Below are the code and all the weights of a small trained network. Each question names an input and a class and asks about switching units off, where a switched-off unit gives its printed mean instead of its output.

import numpy as np


def w(rows, s, z=0):
    codes = np.array(rows[::2]) - 128.0
    scale = np.full(codes.shape[1], s)
    scale[-1] = z or s
    return codes * scale


def norm(h):
    return h / np.sqrt((h * h).mean(-1, keepdims=True) + 1e-5)


def f(y):
    return np.maximum(y, 0)


def log_softmax(a):
    a = a - a.max(-1, keepdims=True)
    return a - np.log(np.exp(a).sum(-1, keepdims=True))


def net(x, mask):
    res = np.array(x, float).reshape(1, 3) / 4 @ E
    u = 0
    for l in range(2):
        y = f(norm(res) @ A[l][:, :-1].T + A[l][:, -1])
        res = res + np.where(mask[u : u + 10], y, B[l][:, -1]) @ B[l][:, :-1]
        u += 10
    return log_softmax(norm(res)[-1] @ U[:, :-1].T + U[:, -1])


A, B = {}, {}
E = w([
[172,53,108,126],'x0',
[163,149,125,247],'x1',
[255,252,20,179],'x2',
],0.0034)
A[0] = w([
[67,85,180,232,3],'0.n0',
[14,184,168,117,115],'0.n1',
[115,56,144,227,30],'0.n2',
[88,66,164,139,93],'0.n3',
[122,146,137,253,160],'0.n4',
[122,40,4,107,72],'0.n5',
[232,176,124,151,178],'0.n6',
[172,15,161,129,131],'0.n7',
[153,167,54,30,187],'0.n8',
[185,106,163,17,76],'0.n9',
],0.0054,0.0039)
B[0] = w([
[118,122,125,55,155],'0.n0',
[113,132,75,189,198],'0.n1',
[150,193,171,3,153],'0.n2',
[142,106,123,142,185],'0.n3',
[135,70,183,12,208],'0.n4',
[229,19,119,190,166],'0.n5',
[51,77,122,159,240],'0.n6',
[104,80,55,207,207],'0.n7',
[108,102,131,21,253],'0.n8',
[171,175,213,89,187],'0.n9',
],0.0046,0.0039)
A[1] = w([
[137,96,167,89,166],'1.n0',
[128,153,112,157,132],'1.n1',
[183,96,120,133,102],'1.n2',
[184,167,86,88,86],'1.n3',
[145,152,86,148,70],'1.n4',
[167,163,89,111,159],'1.n5',
[145,115,179,183,141],'1.n6',
[71,116,87,134,250],'1.n7',
[76,222,167,130,210],'1.n8',
[116,139,114,246,127],'1.n9',
],0.011,0.0023)
B[1] = w([
[102,254,90,119,253],'1.n0',
[124,39,170,130,146],'1.n1',
[164,105,199,109,189],'1.n2',
[68,131,149,160,203],'1.n3',
[105,146,128,141,155],'1.n4',
[75,103,176,198,191],'1.n5',
[113,204,170,53,156],'1.n6',
[207,137,84,208,234],'1.n7',
[217,18,167,92,208],'1.n8',
[82,171,87,12,167],'1.n9',
],0.0064,0.0049)
U = w([
[119,191,151,37,203],'0',
[213,49,164,143,181],'1',
[59,122,124,252,191],'2',
[190,191,58,139,137],'3',
[183,195,105,168,3],'4',
[160,201,116,180,30],'5',
],0.012,0.0053)

Each question gives the input, the list of numbers given to net, and the class t.
The units are the neurons (one row each of A and B). Each row of codes is followed by its name. A weight is (code - 128) times the scale printed after its matrix; where a second scale follows, it is the last column's (A, B and U).
mask holds one flag per neuron, layer by layer. A switched-off neuron (its flag False) gives its mean, the last column of its row in B, instead of its output. The means were averaged over made-up inputs and are rounded, as every weight is.
A unit's drop is (log p(t) with every unit on - log p(t) with that unit switched off) / (log p(t) with every unit on - log p(t) with every unit switched off).
The circuit of an input: a set's keep is (log p(t) with only the set's units on - log p(t) with every unit switched off) / (log p(t) with every unit on - log p(t) with every unit switched off). Starting from the 12 units with the biggest drops (on a tie, the unit counted first), units are removed one at a time, each time the one whose removal leaves the highest keep (on an exact tie, the one counted first), for as long as the keep stays at least 0.8.
circuit, biggest first: the units of the circuit, biggest drop first
unit that matters most: the unit with the biggest drop
top k neurons: the k neurons with the biggest drops, biggest first
drop of u: that unit's drop, to one decimal
input [-8,2,-1], class 1: circuit, biggest first -> [1.n8]
input [8,7,7], class 1: top 4 neurons -> [1.n0; 0.n4; 1.n1; 1.n2]
input [-6,1,7], class 2: circuit, biggest first -> [1.n5; 1.n3]
input [8,-3,8], class 1: top 3 neurons -> [1.n0; 1.n2; 0.n5]
input [6,6,2], class 0: circuit, biggest first -> [1.n9; 1.n7]
input [8,-7,8], class 1: top 2 neurons -> [0.n5; 1.n2]
input [-7,6,0], class 1: top 4 neurons -> [1.n8; 0.n4; 0.n5; 0.n7]
input [-3,-4,-5], class 2: circuit, biggest first -> [0.n1; 0.n4; 0.n8; 1.n7]
input [-6,7,-7], class 0: circuit, biggest first -> [1.n6; 1.n5]
input [7,7,7], class 0: top 4 neurons -> [1.n9; 1.n7; 1.n6; 0.n6]
input [5,7,-2], class 0: top 2 neurons -> [0.n2; 1.n0]
input [4,4,-6], class 2: circuit, biggest first -> [0.n7; 1.n8]
input [-8,-6,-1], class 1: top 2 neurons -> [1.n8; 0.n1]
input [4,5,-5], class 0: unit that matters most -> 0.n2
input [-2,-3,4], class 2: top 4 neurons -> [0.n4; 1.n5; 1.n3; 1.n0]
input [-5,3,-3], class 1: circuit, biggest first -> [1.n8; 0.n6]
input [-8,-5,-4], class 1: top 2 neurons -> [1.n8; 0.n1]
input [-2,7,6], class 0: top 2 neurons -> [1.n9; 0.n6]
input [-7,8,-2], class 0: top 4 neurons -> [1.n6; 0.n7; 1.n7; 1.n0]
input [-2,8,-2], class 0: unit that matters most -> 0.n4
input [-3,7,5], class 0: top 2 neurons -> [1.n9; 0.n6]
input [5,-2,-7], class 2: top 2 neurons -> [1.n8; 0.n7]
input [-4,3,-4], class 1: top 2 neurons -> [0.n8; 0.n5]
input [0,-3,-7], class 2: drop of 0.n1 -> 0.1
input [-7,2,3], class 1: drop of 1.n8 -> 0.2
input [2,1,4], class 2: drop of 0.n5 -> 0.2
input [1,1,-3], class 3: drop of 1.n5 -> 0.2
